Each row was made from one path, in order. Every step used is in the known rows, and no mark comes twice. Write each row's path.
Known rows
nurev > rega > bazun > kezet > beku: [ 28.7  60.2  15.3  32.4  17.7  28.0  30.0  -5.3 -25.1  -3.5   0.2 -17.4
 -39.9   6.1  -6.9  14.7  11.0  18.0 -11.0  -2.7   3.8  -9.6 -31.6  28.1
  20.1   0.7  17.2   4.6 -10.3   1.8  23.8  -1.1 -16.2 -25.9  -8.8   2.3
  13.8 -17.8  21.2  -6.4 -47.0  -8.6  -1.6  -5.8]
zifor > kezet > nurev > notuvek > bazun > rega: [  3.4  11.3  17.5  10.2  26.3 -17.2  15.7  -8.2   4.3  -6.7  13.2  51.9
 -18.2  12.1 -19.9   1.2  35.7 -32.0 -12.0 -28.3 -30.2   6.0   3.5 -10.9
 -28.3  36.4   4.5   0.4 -21.1  -7.0   5.2   5.9  -2.5 -19.9 -27.1   2.6
   2.6 -19.2  -4.7  10.9  -6.8 -10.0  -4.6  12.6]
beku > rega > notuvek > nurev > kezet: [  7.7 -23.5   4.7   5.8   9.5  -8.9   5.3  22.7  -3.1   3.0  10.4 -14.5
 -22.9 -17.1  -2.7 -32.6  27.0 -14.3 -26.9  -1.5   5.2  49.7  37.3  -9.6
  11.1   2.5  -1.4  36.6  30.8  14.4   2.9  -0.2   2.9 -22.9  17.6   3.6
  26.8 -33.6   7.3   1.5 -46.8 -16.3 -23.4  -9.7]
beku > zifor > kezet > nurev > notuvek > bazun > rega: [  3.7   0.9  19.3   5.8  17.8 -15.4   9.4  -3.5   0.5  -6.3   7.7  45.6
 -17.1  -3.3 -20.9  -2.8  33.1 -31.6 -11.5 -23.9 -30.5  -6.5  -3.2 -16.6
 -27.6  34.7   4.0   3.1 -22.0 -11.9   2.0   8.6   1.2 -20.4 -25.7   0.5
   8.0 -26.6  -9.6   8.3   6.0 -14.4  -7.2  13.2]
rega > beku > zifor > bazun > kezet: [  2.2  36.2  22.2  16.8  10.4  23.1  -0.3  22.5  13.9  -2.1   4.7   3.9
 -25.7 -33.4  -5.2   4.7   6.8  23.8 -16.2  13.5 -36.0 -28.5 -15.6  10.1
  21.4  39.8   5.4   2.9 -17.2 -17.7  23.4 -15.4  10.5 -37.4 -51.1 -10.1
  35.1 -12.2   3.8 -15.5  24.3 -12.0 -14.0  -7.5]
kezet > nurev > notuvek > bazun: [ -6.2 -14.7  10.6   4.3   6.5 -25.2  15.0  -9.0  -1.1 -16.1   3.1  -0.4
 -14.5  13.8  -9.1   7.9  36.1   3.6 -10.3 -27.3  16.5  18.5   3.4  31.1
  -7.5  10.4  -1.9   7.6   6.3  -6.8   6.8   3.9  20.3 -15.0 -34.7  10.1
  22.5 -32.2 -15.8  27.8 -60.1  -6.8  -2.7   3.8]
zifor > bazun > rega > beku > kezet: [ 21.1  28.4  10.1  28.1   8.2  29.4   3.8   1.4 -12.8   9.6  -2.8   5.1
 -18.1 -19.6  -4.8 -18.5 -24.4 -36.6 -15.0  11.2 -23.4 -32.2  -3.0   7.6
  27.8  33.7  21.5  14.2 -19.6  -5.1  24.0  -1.4  -8.2 -44.0   9.5 -25.1
  29.2 -20.1  11.2 -19.3   7.2  -6.7   4.3  13.6]
zifor > rega > beku > kezet: [ 24.6  37.4   7.9  26.7  -0.6  37.2  -2.6   6.6 -11.8   7.7  -1.8   6.6
 -27.0 -16.5  -1.9 -25.5 -31.9 -29.1 -18.4  18.7 -16.2 -32.4  -2.0  14.6
  52.3  15.9  24.9  18.7   9.5   2.8  28.8  -0.6  -4.5 -37.5  21.7 -27.2
  31.2 -24.4  13.4 -13.8  -7.3  -6.8   1.9   6.6]
beku > rega > notuvek > zifor > kezet: [ -9.0  23.4  30.1   6.2   2.1   0.2  10.8  13.8   1.5  -6.5  17.8  -0.9
 -18.1   8.1   7.1   6.1  19.4 -12.4 -26.1  13.9 -37.1  -6.8  30.9  -1.2
  31.2 -17.6  10.7  13.5   0.5  39.7  24.8  -3.7  13.0 -26.0 -18.2  -6.6
  19.7 -18.8   8.0   4.2  -0.5  -0.8 -30.5 -10.9]
zifor > nurev > bazun > kezet > rega > notuvek: [  6.1   1.2  23.1  49.0  23.0   2.9  18.7   0.9  -8.2 -14.7  14.1 -44.3
 -17.6 -16.3 -13.4  28.6  21.5  30.7   0.0 -11.6 -41.9  16.4  15.7   4.9
   3.6   1.0  -2.3  17.4 -28.4  28.3  18.1  -0.8 -16.1 -31.8  40.6  11.0
  12.4  19.5  18.5  -4.1 -15.4  -7.6   4.4 -10.3]
bazun > rega > kezet > beku > zifor: [ 16.0  10.5  22.8  20.3  -7.0  26.8   6.6   2.1 -20.8  -0.4 -13.1 -13.5
 -22.6 -51.0  -0.3  -9.5   9.2 -17.4  -7.0   4.5   8.5 -45.7 -32.0  -1.8
  26.2  -1.7  12.9  28.0 -22.8  -4.9  14.3   8.5   6.9 -28.0 -10.6 -21.8
  24.6 -34.2   2.5 -16.9   5.8 -15.2  -8.3  -0.1]
kezet > beku > rega > notuvek > nurev > bazun: [  8.4 -31.0   3.1  12.8  11.6  -2.4  23.2   5.0 -15.0  -5.8  -8.2 -23.3
 -27.1  -5.9 -15.4   8.9  28.9   4.9 -12.2 -18.2  -1.3  18.3  -3.2  42.9
   3.6   1.4   3.4  16.3  -2.0   6.2  -2.8   6.7  -2.0 -18.4   2.2  14.3
  20.6 -28.8  -8.1  10.3 -66.8 -18.0   6.2  10.1]
kezet > beku > rega > bazun > zifor: [ 23.9  -4.7  30.0  30.7   9.6   6.5  21.4   0.0  13.2 -15.6  -3.3  -2.2
 -35.1 -27.6 -10.0  22.6   0.3  22.3  -8.2   5.0 -30.3 -51.0  -9.5 -24.9
  17.4 -17.4  15.7  11.3 -55.8  25.5  20.2   0.7   0.9 -37.8 -11.8 -14.4
  -5.8 -41.3  19.2 -11.6  16.5 -17.7  -5.3 -16.2]
notuvek > kezet > beku > rega > bazun: [ 47.5 -17.5  17.5  18.9   6.9   9.7  32.6   4.1 -11.8 -10.2  -8.7  -9.2
 -28.4  -6.0  -3.1  15.5   5.9  12.4  -4.7  -1.6 -30.9   2.6   0.8  13.2
  22.3 -31.9  28.4  10.8 -29.3  30.8  14.2   5.5 -14.0 -23.8  42.4   3.8
   8.7 -36.9  16.4  -9.0  -8.3 -17.2  -0.8  13.3]
beku > bazun > rega > notuvek > zifor > kezet: [-12.1  27.8  29.5  13.3  11.7   0.1  14.1  10.4  -1.0  -5.3  14.8  -1.2
 -13.8   3.2   5.0   6.6  20.8 -16.6 -19.5  10.6 -48.4 -17.5  24.4  -5.9
  16.2  -9.1  10.4  16.0  -3.2  32.2  22.4  -1.9  12.5 -30.9 -29.8  -2.8
  14.9  -7.2   4.0   6.2  17.0  -0.7 -29.8   1.3]
zifor > nurev > notuvek > bazun: [ -5.9 -20.6   8.6  -5.1  11.6 -25.5   9.8  -6.3  22.4 -15.2  10.4   8.9
  -8.5  13.2  -5.5  -5.3  43.8 -11.0  -9.6 -19.6  14.4  -3.6  21.2  28.8
   0.6  12.5  -3.3  11.4  18.5  -4.6   9.1   0.1  26.3 -18.9 -51.8   5.3
  23.3 -28.6 -21.1  21.8 -43.0  -5.7  -1.8   7.9]
notuvek > nurev > rega > kezet > beku: [ 25.6  40.9   3.0  23.6  15.2  32.3  34.1 -15.7 -21.6   3.2   6.3 -14.9
 -30.2   8.9   1.4 -14.5  18.8 -20.7 -23.6  -7.7  30.9  -6.8 -11.5  34.6
  30.1 -10.4   8.3  23.5   9.8   0.7  22.6   8.7  -5.1 -17.7   6.3  -2.5
  18.8 -29.1  14.2  -3.5 -86.3  -9.6   0.8 -22.2]
rega > beku > kezet > nurev: [  1.4  50.8   5.2  29.8  -6.6  16.8  14.8  10.7 -55.8   1.2   2.4 -18.5
 -21.5 -10.4  -5.3  13.1 -15.7   7.8 -14.8  15.1  -2.1  -5.5 -17.6  -0.3
  24.1   6.9  12.2  16.9 -23.2   3.6  21.4   3.7   0.9 -14.4  35.3  -9.1
  24.9 -26.3  19.9  -5.7 -40.0  -4.1  -4.3 -15.5]
rega > notuvek > zifor > kezet > beku > bazun: [  6.7  25.5  14.4  23.5   3.4  25.2  22.1  -3.2 -36.2  -7.9 -16.2 -29.7
  -4.6 -11.4   5.0   6.1   7.3 -21.6   2.7  16.1  -0.6 -30.1 -14.5  38.0
  13.3 -16.3  26.3  26.8 -16.1  29.2  26.9   9.4  12.1 -37.8 -16.8  -3.1
  21.5 -18.0  -2.2  15.4  -3.8  -5.1 -11.6  13.7]
kezet > rega > beku > bazun: [ 17.8   2.3  11.7  45.1   1.5  29.8  24.9 -25.3 -25.0  -2.6 -20.8   1.7
 -11.6 -45.1   1.7   3.5 -22.0 -31.8   6.6 -14.9 -38.4 -18.2 -31.3  35.8
  14.9   3.9  22.0  33.1 -38.9  18.3  22.3  11.3  -3.0 -45.2  16.1 -12.4
  25.2  -2.1  -0.1   6.1  14.2  -8.6  16.5  24.4]
zifor > nurev > kezet > beku > rega: [ 33.6   9.4   7.6   0.1  -6.2  21.0  10.2  -3.8 -18.5  -2.8  -1.4  19.8
 -19.0  -8.0 -10.6 -19.4   8.3 -51.5  -8.5  18.8  25.3   8.9   1.2   9.2
  17.4  -7.0  27.1  18.8 -21.1  24.4  23.4  11.7  -2.0 -20.7  27.7 -13.2
  11.6 -55.1  12.8  -3.1 -28.7 -16.4  -5.6 -12.4]
nurev > bazun > notuvek > kezet: [ -3.4  19.6  22.5  -5.2  20.8  -3.4  23.9  27.1   9.8 -13.8   9.5  21.5
 -36.1 -10.0   1.1   9.1  28.3  22.3 -17.4 -17.3 -19.8  11.6  12.5  -6.9
 -11.1  -3.9  -0.6   0.9  29.3  -0.2  10.7  -3.1  14.0 -17.3 -84.0  10.9
  14.4  -4.9  -0.7  12.3 -54.5  -5.0 -20.9  15.4]
rega > bazun > notuvek > nurev > kezet: [  7.2  -3.2   8.2   9.7  20.9 -16.9   7.3  24.9  -5.6   2.7  17.0 -10.1
 -27.2  -3.6  -4.8 -26.7  25.4  10.9 -27.7  -4.1  -6.6  36.8  24.6 -14.7
   8.8  12.4  -3.7  28.0  39.8  -5.6   4.6  -6.1   6.5 -15.6 -25.3  12.4
  24.3 -19.2   4.1   5.7 -54.5 -11.1 -24.8  -9.3]
beku > zifor > bazun > notuvek: [  7.7   7.9  29.7  12.3  18.8 -11.7  -2.6  20.3  -7.4  -4.7   7.0 -16.9
 -10.0 -19.1 -11.3  -0.2  16.0  34.5  -2.3   5.6 -24.9 -36.3  -3.7   0.7
  16.7  48.4   1.9   1.6 -12.8  -3.5  25.3 -12.0  32.7 -30.0 -84.2  -3.7
  20.0  16.8 -15.7   6.9   8.5  -4.5  -8.7 -14.4]
notuvek > zifor > nurev > kezet > rega > beku > bazun: [  8.3  -6.8   8.2  37.6  -1.6  21.6  21.5 -21.6 -19.2  -2.1 -11.1 -15.6
  -9.9 -38.7  -0.6  -8.1 -13.3 -35.2  -3.5  10.2 -38.4 -19.7 -12.1  29.4
   8.2 -11.9  16.6  37.8 -19.5  12.6  21.1  12.9   9.3 -38.3   7.8  -2.8
  23.7 -16.9   0.0   6.1   7.2  -8.6   3.9  11.9]
notuvek > nurev > kezet > rega > bazun > zifor: [  7.4  -8.7  29.3  32.6  13.3  -9.6  21.8   3.2  20.3 -13.4   7.8  -1.2
 -39.0 -24.0 -12.9  10.2   4.8  25.4 -18.6  -5.1 -48.9 -31.2   3.5 -30.0
   9.1 -27.1  -0.7  25.4 -38.7  11.8  15.3   2.2   0.3 -32.0 -14.0   4.8
   5.7 -33.3  19.2  -7.4   0.4 -15.8 -11.1 -21.3]
bazun > zifor > rega > beku: [ 12.0  21.6  15.9  54.4  11.2  25.2   7.7 -13.6  17.3   2.2   8.6  20.3
 -45.8 -34.4  -4.3 -15.9  -8.9  15.7 -24.7  15.9 -51.3 -53.1 -11.6  11.2
  46.5  26.7  11.3  22.2   3.1   5.4  20.1  -3.8   2.3 -37.0 -35.0 -23.0
   9.7 -11.2  16.3 -14.2  14.0  -6.8   6.6 -17.4]
nurev > bazun > rega > beku > zifor > kezet: [  2.1  29.6  20.7  11.6  -5.7  24.3  -3.3  -4.5  -3.6   0.6  11.1  26.2
 -18.3 -29.3   1.8 -16.6   4.8  -7.7 -13.5   4.9 -35.3 -42.8 -16.0 -16.2
  30.7  23.7  13.3  20.4   6.2 -12.7  11.1   4.1  -8.0 -23.2 -31.3  -4.3
  34.5 -17.8  -0.5  -8.4  33.4 -12.9 -15.9   2.3]
bazun > kezet > nurev > notuvek > zifor: [-32.1  25.6  30.7  11.3  -3.1 -22.6  17.6  -0.5  -4.9  -7.7   1.6 -41.6
 -22.9  -7.7  -4.4  19.6  24.8  16.5 -21.2   3.7  -2.4  25.5  12.4  13.6
  10.0 -18.3  -6.9  -0.6  -4.1   8.3  17.5  -2.5  45.3 -21.6 -55.5 -11.7
  10.2 -23.4  -4.7  15.7 -50.0   2.9 -32.8 -12.0]
kezet > nurev > bazun > zifor > rega > beku: [  9.5  18.3  10.3  55.3   8.6  23.8  10.3 -19.0   4.9  -0.9   9.7   5.7
 -45.1 -27.9 -12.6  -7.2  -7.0  32.6 -22.0  20.4 -48.7 -45.9 -19.5  13.6
  34.4  23.0   9.5  18.8   3.1  -7.1  15.0   2.0  -0.4 -26.0 -24.9  -6.8
   7.0 -16.9  15.6  -8.8  -2.5 -11.0   8.2 -23.8]
nurev > bazun > notuvek > kezet > beku > rega: [ 32.1   6.8  14.2  -1.1   2.0  22.8  22.2   6.7 -20.9  -9.8 -10.4  28.8
 -30.0  -6.6 -12.6   3.4  10.4 -32.0 -12.6   2.0   5.3  10.6 -10.5  21.6
  -2.7  -8.8  26.5   0.0 -24.8  22.2  18.5  11.9  -4.7 -20.8  -0.5  -8.4
  10.1 -49.0   7.2   5.2 -48.4 -16.5  -2.6   4.6]
kezet > nurev > bazun > zifor: [-12.8  16.0  25.2  19.2   4.3  -3.5  17.1  -8.2  12.5 -17.6   4.1  -2.2
 -35.4 -26.7 -15.1  27.8   9.5  32.0  -3.7  -5.7  -6.4 -38.7 -20.7 -26.7
   1.5  -5.6  -2.7  11.3 -34.0  -5.1  14.3   3.2  16.7 -23.7 -58.8   2.4
  -4.1 -29.6   7.1   5.7 -18.3 -14.3  -8.7 -22.5]

Which path is each row?
[ 27.1  14.7   7.7  10.2  24.8  23.0  27.8 -13.5  11.4  -2.0  26.6 -24.2
  -9.1  -1.1   2.2 -10.0  13.4 -20.5 -15.9  -7.1 -11.6 -14.4  24.7 -18.0
  21.1  -9.6  -2.8  15.3  22.1   1.0  27.7   4.1  14.8 -18.3  19.6   0.6
   1.5  -4.9   3.9   0.5 -43.1 -15.6  -6.8 -28.7]	beku > bazun > notuvek > zifor > nurev > rega > kezet
[-13.2  11.9  14.0  -7.6   3.8   1.2  13.4  11.8  20.8  -6.9  11.1  12.7
 -16.3 -38.7   4.1 -25.0  38.6   7.8 -18.2   5.9  -8.3  -1.7  34.1 -19.8
  -2.0  -2.3  -4.9  12.3  33.8  -9.1   3.4   6.2  21.5 -20.5 -58.6  -5.6
  24.5 -24.7  -4.9  -3.8 -16.4  -9.3 -30.5   8.6]	bazun > rega > beku > zifor > nurev > notuvek > kezet
[ 21.9 -20.7  24.3  18.6   2.6  -9.3  27.0  -2.5   2.9 -14.7   4.5 -24.2
 -18.0 -19.0  -6.6   6.6  13.9  34.2  -0.5  -7.9 -52.2  -0.6  16.5  -3.8
  15.6 -45.5   6.4  20.8 -15.9  10.4  11.7  10.9  -3.2 -18.0  28.8  22.8
  21.4 -15.4   7.2  -5.0   2.1 -13.9  -8.3   6.6]	beku > zifor > nurev > notuvek > kezet > rega > bazun
[ 15.8  31.0   6.6  35.4  26.1  23.3  24.0 -19.7  -8.8  -6.6  12.1  -8.9
 -14.3  12.2  -5.6  -6.4  35.8 -17.3 -13.7   7.9  23.2 -16.5  -0.2  24.8
   5.0   7.4  11.6  16.9  -7.8  -8.5  18.9   7.1  -5.0 -18.6 -13.3  -4.9
   8.6 -28.3  12.9  -6.6 -53.5  -5.8  -0.5 -12.6]	zifor > nurev > notuvek > bazun > rega > kezet > beku
[-11.0  -1.2  18.4  25.0   6.5  -2.0   7.9  -3.5  14.0 -17.3   3.7  -2.0
 -27.5 -17.3 -12.2   8.7   9.9  13.9 -23.4   2.4  -2.7 -46.2  -4.9  -9.5
  -6.1  10.3  -1.9   8.8 -18.9  -9.5  13.8   1.9  16.4 -34.0 -53.5 -11.4
  14.3 -51.0   2.7   7.0 -27.9 -12.0  -7.9 -19.8]	rega > beku > kezet > nurev > notuvek > bazun > zifor
[  3.3 -17.5   4.8  12.1  14.6  -4.1   1.6  23.9   7.4  -0.2  10.8 -16.8
 -24.5 -22.1  -7.4 -38.4  24.3  -2.2 -25.5  13.6  -7.2  16.6  34.8 -15.5
   8.0  -0.1  -2.0  40.2  38.9   6.8   6.4   1.9  11.5 -27.4  -5.3   8.8
  20.9 -32.8   4.9   5.7 -27.6 -19.1 -27.6 -15.8]	beku > bazun > zifor > rega > notuvek > nurev > kezet
[ 25.0  25.0   6.9 -24.5   1.4   6.2  21.1  -1.8  -9.8   3.8  17.0   1.0
 -26.9 -14.2 -10.6 -30.5  20.1 -18.8 -13.4  -5.4   5.0 -39.3   1.4 -18.5
  15.6  -2.7  -5.6  12.2  35.2  -2.2  18.5  13.1  20.4 -11.4 -20.6  10.7
  12.9 -17.5  -9.0   4.8 -40.0 -18.9  -6.2 -24.0]	bazun > notuvek > kezet > beku > zifor > nurev > rega
[ 36.8   7.1  24.2  37.1  26.8  -1.6   2.7  13.3 -19.9  -6.8  11.5 -34.2
 -26.5  -4.2 -17.1  -2.9  10.7  56.7  -5.4  14.2 -36.5 -20.5  -4.3 -11.0
  20.5  21.8  13.8   5.7  15.9  -0.7  18.6  -5.0   2.6 -19.3 -26.0   9.7
   3.6   7.7   5.1   3.1  -7.6 -11.3  -8.9 -13.7]	nurev > kezet > beku > zifor > rega > bazun > notuvek
[ 22.5   2.6  22.1   1.0 -10.5  14.0  14.8  14.2 -29.1  -3.2 -13.8 -25.8
 -33.4 -43.3  -3.2 -11.1  11.5  13.5 -11.6   3.6  -0.2 -43.3 -28.2   0.7
  16.9 -17.0   9.1  17.9   8.8  -3.3  10.2  11.3  12.5 -22.1 -31.6   1.0
  28.8 -34.6  -4.5  -3.6 -17.7 -18.0 -13.9   1.6]	nurev > rega > bazun > notuvek > kezet > beku > zifor
[  5.0  -3.4  13.5  -5.1  15.2   5.2  31.9  23.1  16.2 -12.0  11.9 -13.0
 -26.6 -29.1   5.0  -5.3  31.4  11.5 -17.0  -2.5 -24.1 -14.0  40.1 -26.0
  -6.7 -29.6  -5.9  19.6  29.1  27.7  12.2   6.3  14.8 -30.1 -18.1  11.4
  10.6 -15.4   6.7   2.7 -23.2 -15.8 -22.3  -2.8]	beku > bazun > zifor > nurev > rega > notuvek > kezet
[ 14.4  -7.7  17.3  13.3  -9.4   6.0   0.6  19.4 -36.7   0.5 -12.6 -39.3
 -26.5 -42.7  -6.3 -19.9  14.0  14.2 -14.5  16.2   9.9 -30.5 -25.8   3.0
  21.0  -1.9   8.5  30.6   7.5  -9.9   5.9   6.4  12.2 -20.7 -26.2  -1.4
  35.4 -40.4  -4.0  -5.4 -17.9 -16.9 -17.6  -4.8]	rega > bazun > notuvek > nurev > kezet > beku > zifor
[-11.5  38.2  15.8  21.9  -3.3   1.2   0.3 -23.5 -23.9  -4.5  12.8 -24.2
   3.6 -21.2  -8.8 -11.9  23.4  32.9  -1.1   1.8  11.6  17.5   3.1 -18.7
  12.3  33.1   0.8   5.5   4.0 -18.8   8.8   9.5   8.5 -14.8 -14.2  -5.0
  21.8  -8.5  -4.6   9.0 -15.9  -8.7 -24.0 -20.0]	bazun > rega > beku > zifor > kezet > nurev > notuvek
[ 32.9  19.2  23.3  22.6  23.5  -6.5  16.4   7.6 -34.1  -5.5  19.5 -32.6
 -19.7   1.3 -14.3  14.1   8.6  57.1  -5.5 -11.6 -43.3 -15.7  -8.8 -32.0
  12.5  24.4   3.4  -4.0   5.0   1.0  16.9  -2.1  -0.9 -12.7  -5.5  16.9
   5.2  17.3   1.4   8.7 -17.7 -13.6  -7.3 -21.1]	beku > zifor > kezet > nurev > rega > bazun > notuvek
[ 10.1  15.2  15.6  24.7  25.5   6.1   6.8   3.7 -17.5 -11.4  15.9 -32.5
 -12.3  -7.1 -14.6  12.2  24.5  36.7  -1.3   6.5  -1.8 -29.3 -10.7  -3.8
   3.7  30.9   1.2   2.6   7.3 -17.6  15.9  -2.8  11.6 -11.7 -54.4   7.4
   7.2   7.5  -6.0   6.3 -42.7  -8.7  -1.3 -15.6]	rega > kezet > beku > zifor > nurev > bazun > notuvek
[ 23.2  17.4  11.0  -1.8  -2.7  25.7  14.8   5.3 -16.9  -6.7  -3.7  43.1
 -26.8   1.6 -15.4  -3.8   8.9 -43.4 -21.3  11.5   1.7 -13.9 -12.1  17.1
  10.7  -5.0  25.9   7.4 -36.3  21.0  19.4  12.8  -8.3 -20.2   8.1 -11.2
  16.5 -65.3   8.0   2.1 -33.0 -19.9  -6.2 -12.6]	notuvek > nurev > bazun > zifor > kezet > beku > rega
[  7.5   9.6  18.8  -6.3  14.2   4.4  19.3  25.4   7.5  -4.0  11.5   8.2
 -32.2 -22.6  -0.1 -16.9  21.6  23.9 -27.6   3.2 -34.7 -18.3  14.6  -2.7
  -1.1   9.6  -3.1   3.9  33.6  -7.7  14.9  -1.1  21.6 -23.6 -80.4  10.5
  27.1  -9.9  -4.7   3.5 -29.0 -10.1 -20.0  -4.8]	nurev > rega > beku > zifor > bazun > notuvek > kezet
[ 18.9  -7.7  18.8  46.6  20.4  12.1   3.5   4.0   2.9 -10.8   6.4 -51.2
 -22.0 -25.3 -11.2 -10.8  18.1  33.6  -2.6  26.0 -19.7 -25.5  22.5  -5.5
  21.6   1.5  10.7  28.5  10.1  31.1  21.0   2.1   4.5 -41.1   7.4   0.6
  -0.7  -3.7  14.7   0.7  11.1 -14.7 -10.7 -22.3]	nurev > kezet > beku > bazun > zifor > rega > notuvek
[  6.8  23.2   6.4  28.3  11.3  10.9  11.1   7.5 -18.2  -0.4   5.7 -23.3
 -37.4  -1.2 -10.2 -30.2  28.1   4.0 -27.7  29.2  24.8  -8.4   3.3  22.7
  17.4  -5.9   8.2  34.1  23.2   4.6  14.9   5.9   2.9 -22.2 -29.3   5.2
  19.3 -43.1  16.5   0.1 -61.4  -9.5 -17.5 -27.3]	bazun > zifor > rega > notuvek > nurev > kezet > beku
[-14.5  13.9  16.8  21.8  12.9 -12.0  20.0  11.7 -10.5  -4.7  16.4 -11.7
 -15.5  -7.8  -8.0  10.8  17.9  -9.9 -20.3  29.1 -49.7 -45.3  15.0  11.1
   9.6  -7.4  -1.7  17.7 -16.8  22.1  25.2  -1.8  37.3 -18.9 -44.7  -5.5
   8.5  -5.9  -1.8   2.0 -11.7   3.9  -6.3 -15.5]	kezet > rega > beku > bazun > notuvek > zifor > nurev
[  7.4 -18.2  24.0  29.5 -14.2  17.7   6.4  -2.8 -18.9  -3.2 -12.4 -11.4
 -32.1 -68.0  -5.7  -5.5  -7.2   9.9 -13.8  -5.0 -41.1 -34.4 -35.1   7.2
  14.7   4.0   4.0  24.3 -11.1 -12.6   5.7  10.3   2.0 -28.7 -21.9  -6.1
  37.7 -19.7  -3.9  -8.1   2.5 -15.0   2.0   6.8]	nurev > bazun > notuvek > kezet > rega > beku > zifor
[  1.9  29.3  16.4   9.0   6.6  -6.8  21.2  40.7 -35.2 -11.3  13.0  -3.1
 -33.8  -9.3 -12.6  17.4  20.5  55.6 -20.1  18.2 -40.0  -3.3  -0.2 -23.7
  -3.4 -14.6   1.9   6.0   2.9   4.2  11.9   4.8  16.3   3.1 -11.1  19.5
  10.3 -21.2  11.8   5.2 -32.1 -11.6 -25.2 -20.4]	beku > zifor > rega > bazun > notuvek > kezet > nurev
[ 19.7  36.3  14.1  39.8  20.5  30.1  20.6 -13.1 -12.0  -6.7   8.2 -28.2
 -31.8  16.3  -7.9  -2.7  18.4   6.5 -19.3  23.3   8.6 -20.8  -9.9  42.5
  27.4 -11.8  16.4  13.6  11.6  -4.2  27.9   4.7   5.0 -16.0 -28.0   1.3
   5.4 -23.1  14.1   0.9 -66.8  -4.9  -4.3 -22.7]	nurev > bazun > notuvek > zifor > rega > kezet > beku
